Each row is followed by its class.
[-32   1  20  -2 -18 -12  29   7  -2 -26  -4   9   2  -7  22   5 -19   8
 -11 -21 -11  22  -1   1   5 -16 -26  12   6   3   7   5   7   1  -7 -18
  -1 -18  -6 -12 -26   0  -2  34  18 -50  -7  -5 -15   6  -5  -3 -53   8
  11  19 -12   5 -12 -10   1 -19   2 -11  -8  26   3   9  15   9 -48   1] : j119
[-33   4  -2 -24 -27 -42  38   5   9  -7  -3   2 -21  -3  11  -9  10  14
 -15  -6  -5  18  12 -27  -4 -19 -31   0   4  43   8  61   7   6 -12 -21
   1 -35 -33  -8 -28 -18   0  50  17 -51   6  10 -29 -16 -22  17 -30  -4
 -21  17   3  23  14 -26  -6 -11  -8 -12 -10  69   0   1  -1   3   7   3] : j119
[-26  -5  18 -12 -10 -10  13  -3  18 -21  -5   9  11 -18  21 -11   8  12
  -1 -10  -7  37  -5  -3   4 -24 -28  -9  -2  30  -9  60  -8   1 -20 -17
  -5 -34 -44  11  -1  -1  -2  36  23 -53  -8   8 -14  -5  -7   5 -31  -1
   5  10  -2   8  -7  23  -3 -32  -4 -15 -12  18   3  14  23   5   6  -8] : j119
[-27  -9  26  -2 -13 -29   7  12  23 -14 -12  12  -9  -6  21 -12   5   2
   6  -3  -8  11   1  -6   1   1 -24 -10  15   2  -9  16 -13   3 -21 -19
  10 -31 -24  16 -14  -5   2  42  26 -46  -5   2 -14  -2 -17   3  -8  13
  15  18  -1  -5 -15  23   4 -16  -4  -6 -23  32   3  11   3   5 -58  -9] : j119
[-10   3  10  -7 -14  -9  19  -1   9  -8   4  -2  -1  -8   1   3  26  10
  -5  -3  -2  28   0   1  16  -2 -10   1   2  21   0   7  15   4 -22 -21
   8 -14 -32  17  -7   5   1  30   4 -36   6   4 -19   3  -5  10 -27 -25
  25  -1   4   3   4   2  11   3 -13  -7 -11   1  -1   8  14  -9 -23   3] : j119
[-14   1  14   0  19  -4   6 -15  20  -8   0   9   0  13  14 -18   7  -4
  -1  -8  -1   1   0   9   9 -17  -7 -10   4   8   8  17 -17   0 -11  -1
   4 -14 -30   9   5  -4   0  14  20  -8  -5   2   5   2   5  -4   5  12
   2   6  -2  -9  -6  20   9 -21  -4  -7  -5   4   1   9  21   4 -10   1] : j119
[-14  -5 -13  12   6  -4 -34 -13 -39   3 -13   2  25 -22   6 -61   5 -11
 -17   6   7 -20   4  -1   7  -9  -8 -16  -3   0  -6  54 -20  -8 -36 -38
  -5 -13 -10  42  38   4  13  21  -3   4   0 -10 -30 -23   1  -2 -26   6
   1  -6   8 -21  17  62  23 -18  -1   2 -37 -49   9  15  28  -1 -49   0] : j396
[-42   4  -3  -9 -24 -25  26  10   7 -15  -8  10  -3   4  17 -30   3   6
  -6 -14   1  24   0 -21  21 -20 -21  -6  12  11   1  47   2  18  -3 -21
  -5 -53 -10   0 -16  -4   4  64  26 -44   5   0 -30  -1  -6   4   0  10
  -9  22   3  17  -5 -23   4 -21   4 -22   3  58  -7   5  -7   3 -15   1] : j119
[-30   7  12   2 -16 -15   3  -2  -7 -50 -12   8  29   5  40 -39  13  11
   4 -23   7  13  -3  -8 -11   1 -26 -25 -21  11   0  55 -17  20 -18   7
  -7 -81 -33   5   4  -6   2  74  23 -31  10  -1   3  10  -2   8  12  14
  20   8 -19  -2  -3  28  13 -15   1  -5  -1  24  -3  14  21   4 -17 -10] : j119
[-23  -1  12   1  -6  -9   9  11  16 -37 -14   3  -7  -1  -5   2   5  12
   0  -1 -17  27  11   3  -3   5 -17 -13  -1  -7   4  51  -2   4 -43  -1
  -4  -9   1 -19 -15  -6  -9  20  10 -17   0 -14 -27  10   1   6   5  -1
 -18  -4   4  27 -20   6   8 -33  -2 -27   0   6   0 -17  -8  10  -1   6] : j119
[-19  -1  -1  -6 -14  -7  26  -3   8 -35   3  -3   1   8  20  25   2  12
  -1 -16 -11  23   4   1   3  -6 -30  -8   1  32  -3  34  -3  -5 -22  -7
  -1 -17 -13 -18 -11   0   2  42  18 -42   2 -14 -26   3 -13  10 -33 -13
  10   6  -5   6  -8 -16   1 -38  -4  -5  -7  30   0   0   0   3  -8   0] : j119
[ 17  10 -40  17  -6  37 -55 -14 -59  49   1 -14   5  17 -21  -9 -17  -1
  15  18  13 -38   6   0   1  11  25   7   3 -21   6 -12  11   2   4  14
   2  38  41  -7  21   5  13 -31 -15  62  -4 -17  17   5  20 -12  33 -10
 -17 -38  22   5  15 -33  -7  33  13   1  38 -41   2  -7  -7 -15  11  22] : j106
[-28  -1  16   2 -10 -13  24  19  24 -51  -1   2 -19  -9   4   1   4   4
   0 -15  -2  24   6   0  21 -11 -20   3   4   0 -22  15   5   0 -21  -2
  -2  -6  -8 -18 -27  -7   5  31  19 -45  -3   5 -18  -2  -4   4  -4  11
  -8  18  11  19 -18  -4   2 -13  -9 -15  49 -39  -7   4  -9   0 -21   6] : j119
